[ 10 -68  59  60  16  33  39 -82  32]  gebo
[  4 -47  30  47  26  25  17 -57  25]  Tuto
[  6  13  15 -20 -35 -14  14  15 -15]  Tovof
[  5 -19  21  17   1   9  15 -23   8]  bipi
row of Tovof
[  6  13  15 -20 -35 -14  14  15 -15]
row of gebo
[ 10 -68  59  60  16  33  39 -82  32]
row of Tuto
[  4 -47  30  47  26  25  17 -57  25]

[-13  16  54  -8 -25  -1  46  -2 -11  15  12  58  -5  53  12  83  15  27] = ror
[  3  19   0  24  -5  49 -19 -17   5 -37 -21  56  82  43 -20  29  39  51] = zuzo
[-13  16  54  -8 -25  -1 -18  -2 -11  15  12  58  -5  53  12  83  15  27] = rera
[ 10 -17 -40  -2  26 -23 -36  18  10   4  -1 -59 -33 -58  -1 -72 -30 -44] = rupe
[  1  19  -1  23  -5  48 -18 -17   4 -36 -21  57  84  43 -18  26  39  48] = lukos
[-17  -6  -4   0 -43  34  61 -69 -20  -4  -1 -20  40  18  19  10  61  43] = zakef
[ -3 -25 -54   1  -4   8  -3 -38  -5  -7  -8 -81   8 -49   6 -79  17 -10] = Dut
[  1  20   1  23  -3  47 -19 -16   6 -36 -19  56  83  43 -20  27  39  47] = Loz
row of zuzo
[  3  19   0  24  -5  49 -19 -17   5 -37 -21  56  82  43 -20  29  39  51]
row of Dut
[ -3 -25 -54   1  -4   8  -3 -38  -5  -7  -8 -81   8 -49   6 -79  17 -10]
row of rera
[-13  16  54  -8 -25  -1 -18  -2 -11  15  12  58  -5  53  12  83  15  27]
row of zakef
[-17  -6  -4   0 -43  34  61 -69 -20  -4  -1 -20  40  18  19  10  61  43]
row of Loz
[  1  20   1  23  -3  47 -19 -16   6 -36 -19  56  83  43 -20  27  39  47]

[  6 -41  10  44  22  -6 -24 -11  40  -2  11  36  18  18 -33  44 -15   5
 -23   8 -44  12  -9  13  -5  32   2   0   7 -15  19 -15   8  16] : kat
[  5 -41  10  44  22  -6 -24 -11  39  -9  11  37  18  18 -32  44 -15  10
 -23   8 -44  13  -9  13 -21  32   2   0   7 -15  18 -15   8  15] : zav
[  7 -63  20  57  34   0 -38 -19  63 -13  11  48  21  27 -51  62 -13   7
 -26  14 -54  17 -12  21 -24  46   0   0  14 -27  28 -21   8  22] : roz
[ -8  12  26 -12 -13  23   4  -6  -6   9   5 -22  10  -5  11 -12  25  -1
   5   9  25  11   6  -9  25 -19   3   3  -6  -2   4  21  -2   5] : kog
[  6 -41  10  44  22  -6 -24 -11  40  -9  11  36  18  18 -33  44 -15  10
 -23   8 -44  12  -9  13 -21  32   2   0   7 -15  19 -15   8  16] : zafus
[ -7  10  24 -10 -12  21   3  -6  -5   8   4 -20   8  -4   9 -11  22  -2
   6   8  23   7   6  -7  22 -16   2   3  -4  -2   3  20  -3   4] : suvaf
[-19  24  46 -37 -26  28   3  -7 -19  13  19 -46  25  -5  22 -23  53  10
   4   7  37  45   6 -29  45 -38  14   3 -21   2   8  29   6  23] : ralez
[ -8  11  25 -13 -13  22   4  -6  -6   8   5 -22  10  -5  11 -13  24  -1
   5   8  25  10   6  -9  24 -18   3   3  -6  -2   3  21  -2   4] : Fuz
[ 1 -2 -3  4  1 -7  0  2  0 -2  3  6  3  2 -1  4 -5  5 -6 -3 -9  4 -2 -1
 -6  3  2 -1 -1  1  0 -5  3  3] : Gefi
row of zafus
[  6 -41  10  44  22  -6 -24 -11  40  -9  11  36  18  18 -33  44 -15  10
 -23   8 -44  12  -9  13 -21  32   2   0   7 -15  19 -15   8  16]
row of zav
[  5 -41  10  44  22  -6 -24 -11  39  -9  11  37  18  18 -32  44 -15  10
 -23   8 -44  13  -9  13 -21  32   2   0   7 -15  18 -15   8  15]

[-48 -24  20  -3 -65  -4 -26  -5] = venap
[-17 -16   3  17 -14 -68  21   7] = Losem
[-13  -3   1  27   9 -81  24  -2] = levar
[-48 -24  20  -3 -65  -4 -26 -66] = palep
[-34 -38  13  -9  17 -22  -3  -9] = Lel
row of venap
[-48 -24  20  -3 -65  -4 -26  -5]
row of levar
[-13  -3   1  27   9 -81  24  -2]

[-71  20  66  44 -65  29  69 -54 -62 -73  54  29  -4 -73  17  65 -45   0
 -31  27  45 -43 -27  68  -5 -23  39 -38  62 -41 -43  -4 -22 -14] = Dal
[ 55   6 -23 -50  52 -41  -3   7  -6  26 -68 -44  29  16 -25  12  49 -26
  14 -72   7  10  53 -52  63 -66  -4 -69  47  22  71 -71 -12  15] = dep
[ 40  52  46  11  63  46 -56  40 -68 -50  35  38 -39  41  10  64  51  42
 -48 -25 -41  18 -47  57  69  29   2  51 -35 -39 -68 -33 -51  14] = nire
[-29 -73 -74   8  -7  70  29 -72 -28  66   2  55  71  66 -17  32 -15  68
  23   2  25 -60  43  21  10  26 -32 -66  65 -20   1 -61 -57 -18] = zabe
row of Dal
[-71  20  66  44 -65  29  69 -54 -62 -73  54  29  -4 -73  17  65 -45   0
 -31  27  45 -43 -27  68  -5 -23  39 -38  62 -41 -43  -4 -22 -14]
row of dep
[ 55   6 -23 -50  52 -41  -3   7  -6  26 -68 -44  29  16 -25  12  49 -26
  14 -72   7  10  53 -52  63 -66  -4 -69  47  22  71 -71 -12  15]
row of zabe
[-29 -73 -74   8  -7  70  29 -72 -28  66   2  55  71  66 -17  32 -15  68
  23   2  25 -60  43  21  10  26 -32 -66  65 -20   1 -61 -57 -18]
row of nire
[ 40  52  46  11  63  46 -56  40 -68 -50  35  38 -39  41  10  64  51  42
 -48 -25 -41  18 -47  57  69  29   2  51 -35 -39 -68 -33 -51  14]

[ 18 -21 -19 -17 -17 -22   3 -17  -7  12  20   9  12] = febot
[-42  13  25  22  45  23  28  15  24  25  38  22  32] = Voma
[ 55  19   6 -27 -11 -28 -33 -50 -49 -54 -44 -48 -44] = gete
[ 18 -21  46 -17 -17 -22   3 -17  -7  12  20   9  12] = Bil
[ 78 -20 -28 -30 -16 -53 -24 -27 -58 -37 -27 -34 -60] = bozu
[ 83  24  15  25 -18 -12 -18 -22 -30 -33 -13 -27  -4] = rir
[-20  -5 -15 -24  -2 -15   3 -13  -1   3 -24 -13 -10] = Vune
[ 3 55 21 16  5  1 10  3 17 23 34 28 19] = Doden
row of Voma
[-42  13  25  22  45  23  28  15  24  25  38  22  32]
row of gete
[ 55  19   6 -27 -11 -28 -33 -50 -49 -54 -44 -48 -44]
row of rir
[ 83  24  15  25 -18 -12 -18 -22 -30 -33 -13 -27  -4]
row of bozu
[ 78 -20 -28 -30 -16 -53 -24 -27 -58 -37 -27 -34 -60]

[ 27 -65  49 -12  -8  -2] -> pedaf
[  8 -43  29  -6 -18 -15] -> soluz
[ 2 -1 -1 -2 -8  1] -> rutur
[ 2 -8 -1 -2 -8 -2] -> vofof
[ 27 -65  49 -12 -32 -44] -> kibeb
row of soluz
[  8 -43  29  -6 -18 -15]
row of rutur
[ 2 -1 -1 -2 -8  1]
row of vofof
[ 2 -8 -1 -2 -8 -2]
row of pedaf
[ 27 -65  49 -12  -8  -2]

[ -4  34 -44  -1  23] -> tulib
[ -4  34 -44  65  23] -> nifo
[ 44   8 -13  45 -62] -> vokop
[ -9  34 -44  65  23] -> lero
[ 15 -44 -10  59 -35] -> zim
row of vokop
[ 44   8 -13  45 -62]
row of nifo
[ -4  34 -44  65  23]
row of zim
[ 15 -44 -10  59 -35]
row of tulib
[ -4  34 -44  -1  23]

